Below is a small trained network, with its code and all its weights. Each question gives an input and a class and asks what happens when units are switched off, that is, made to give their printed mean instead of their output.

import numpy as np


def w(rows, s, z=0):
    codes = np.array(rows[::2]) - 128.0
    scale = np.full(codes.shape[1], s)
    scale[-1] = z or s
    return codes * scale


def norm(h):
    return h / np.sqrt((h * h).mean(-1, keepdims=True) + 1e-5)


def f(y):
    return np.maximum(y, 0)


def log_softmax(a):
    a = a - a.max(-1, keepdims=True)
    return a - np.log(np.exp(a).sum(-1, keepdims=True))


def net(x, mask):
    res = np.array(x, float).reshape(1, 3) / 4 @ E
    u = 0
    for l in range(2):
        y = f(norm(res) @ A[l][:, :-1].T + A[l][:, -1])
        res = res + np.where(mask[u : u + 14], y, B[l][:, -1]) @ B[l][:, :-1]
        u += 14
    return log_softmax(norm(res)[-1] @ U[:, :-1].T + U[:, -1])


A, B = {}, {}
E = w([
[74,90,184],'x0',
[222,190,224],'x1',
[254,3,143],'x2',
],0.0037)
A[0] = w([
[132,44,85,106],'L0N1',
[88,85,94,6],'L0N2',
[107,67,54,39],'L0N3',
[94,80,145,33],'L0N4',
[148,153,75,50],'L0N5',
[99,99,152,53],'L0N6',
[136,84,111,70],'L0N7',
[145,97,105,37],'L0N8',
[174,135,9,27],'L0N9',
[68,59,175,1],'L0N10',
[85,130,74,115],'L0N11',
[153,152,75,46],'L0N12',
[115,58,76,65],'L0N13',
[152,152,93,60],'L0N14',
],0.012,0.0031)
B[0] = w([
[117,139,2,253],'L0N1',
[158,172,206,183],'L0N2',
[190,166,211,231],'L0N3',
[97,76,167,165],'L0N4',
[90,92,151,155],'L0N5',
[104,98,148,151],'L0N6',
[130,126,64,177],'L0N7',
[124,114,74,156],'L0N8',
[71,51,209,206],'L0N9',
[73,49,200,191],'L0N10',
[119,229,116,222],'L0N11',
[92,95,159,154],'L0N12',
[200,153,188,227],'L0N13',
[108,97,159,146],'L0N14',
],0.023,0.004)
A[1] = w([
[226,165,156,53],'L1N1',
[153,125,202,181],'L1N2',
[43,178,14,121],'L1N3',
[188,165,147,94],'L1N4',
[174,102,135,129],'L1N5',
[171,97,118,137],'L1N6',
[40,40,181,31],'L1N7',
[67,49,98,100],'L1N8',
[111,129,107,5],'L1N9',
[63,166,66,116],'L1N10',
[174,87,9,138],'L1N11',
[175,151,147,20],'L1N12',
[58,55,172,56],'L1N13',
[85,85,157,61],'L1N14',
],0.012,0.0021)
B[1] = w([
[90,214,107,227],'L1N1',
[105,129,43,253],'L1N2',
[130,37,232,169],'L1N3',
[112,160,74,199],'L1N4',
[94,107,159,177],'L1N5',
[94,86,163,172],'L1N6',
[209,59,38,209],'L1N7',
[139,238,123,169],'L1N8',
[122,119,127,128],'L1N9',
[95,47,167,157],'L1N10',
[79,56,255,192],'L1N11',
[107,184,117,169],'L1N12',
[178,65,50,195],'L1N13',
[169,95,86,167],'L1N14',
],0.024,0.0066)
U = w([
[86,247,103,165],'0',
[89,86,252,157],'1',
[182,75,64,152],'2',
[153,146,146,146],'3',
[201,171,199,2],'4',
],0.013,0.0074)

Each question gives the input, the list of numbers given to net, and the class t.
The units are the neurons (one row each of A and B). Each row of codes is followed by its name. A weight is (code - 128) times the scale printed after its matrix; where a second scale follows, it is the last column's (A, B and U).
mask holds one flag per neuron, layer by layer. A switched-off neuron (its flag False) gives its mean, the last column of its row in B, instead of its output. The means were averaged over made-up inputs and are rounded, as every weight is.
A unit's drop is (log p(t) with every unit on - log p(t) with that unit switched off) / (log p(t) with every unit on - log p(t) with every unit switched off).
most important unit: the unit with the biggest drop
top k neurons: the k neurons with the biggest drops, biggest first
k most important neurons of layer l: the k neurons of layer l with the biggest drops, biggest first
drop when u is switched off: that unit's drop, to one decimal
input [7,7,2], class 0: most important unit : L0N1
input [8,0,8], class 1: top 2 neurons : (L1N11, L0N1)
input [3,8,3], class 0: top 3 neurons : (L0N1, L0N9, L0N10)
input [-6,-7,4], class 0: top 2 neurons : (L0N3, L0N13)
input [6,-7,3], class 0: 2 most important neurons of layer 0 : (L0N13, L0N3)
input [5,5,3], class 0: top 3 neurons : (L0N1, L0N9, L0N10)
input [0,4,4], class 0: 4 most important neurons of layer 0 : (L0N1, L0N9, L0N10, L0N7)
input [-1,2,-6], class 1: 2 most important neurons of layer 0 : (L0N3, L0N13)
input [-7,-8,1], class 0: top 2 neurons : (L0N3, L0N11)
input [-6,-8,6], class 0: top 2 neurons : (L0N3, L0N13)
input [-8,3,8], class 1: top 2 neurons : (L1N11, L0N10)
input [-2,7,5], class 0: top 2 neurons : (L0N1, L0N9)
input [-1,-1,-5], class 1: 2 most important neurons of layer 0 : (L0N3, L0N13)
input [-6,-4,-8], class 1: most important unit : L0N11
input [2,4,-1], class 0: drop when L0N10 is switched off : 1.7
input [1,5,-8], class 1: drop when L0N3 is switched off : 1.4
input [1,-1,4], class 1: drop when L0N1 is switched off : 0.2
input [-4,-8,0], class 0: drop when L0N1 is switched off : 0.0
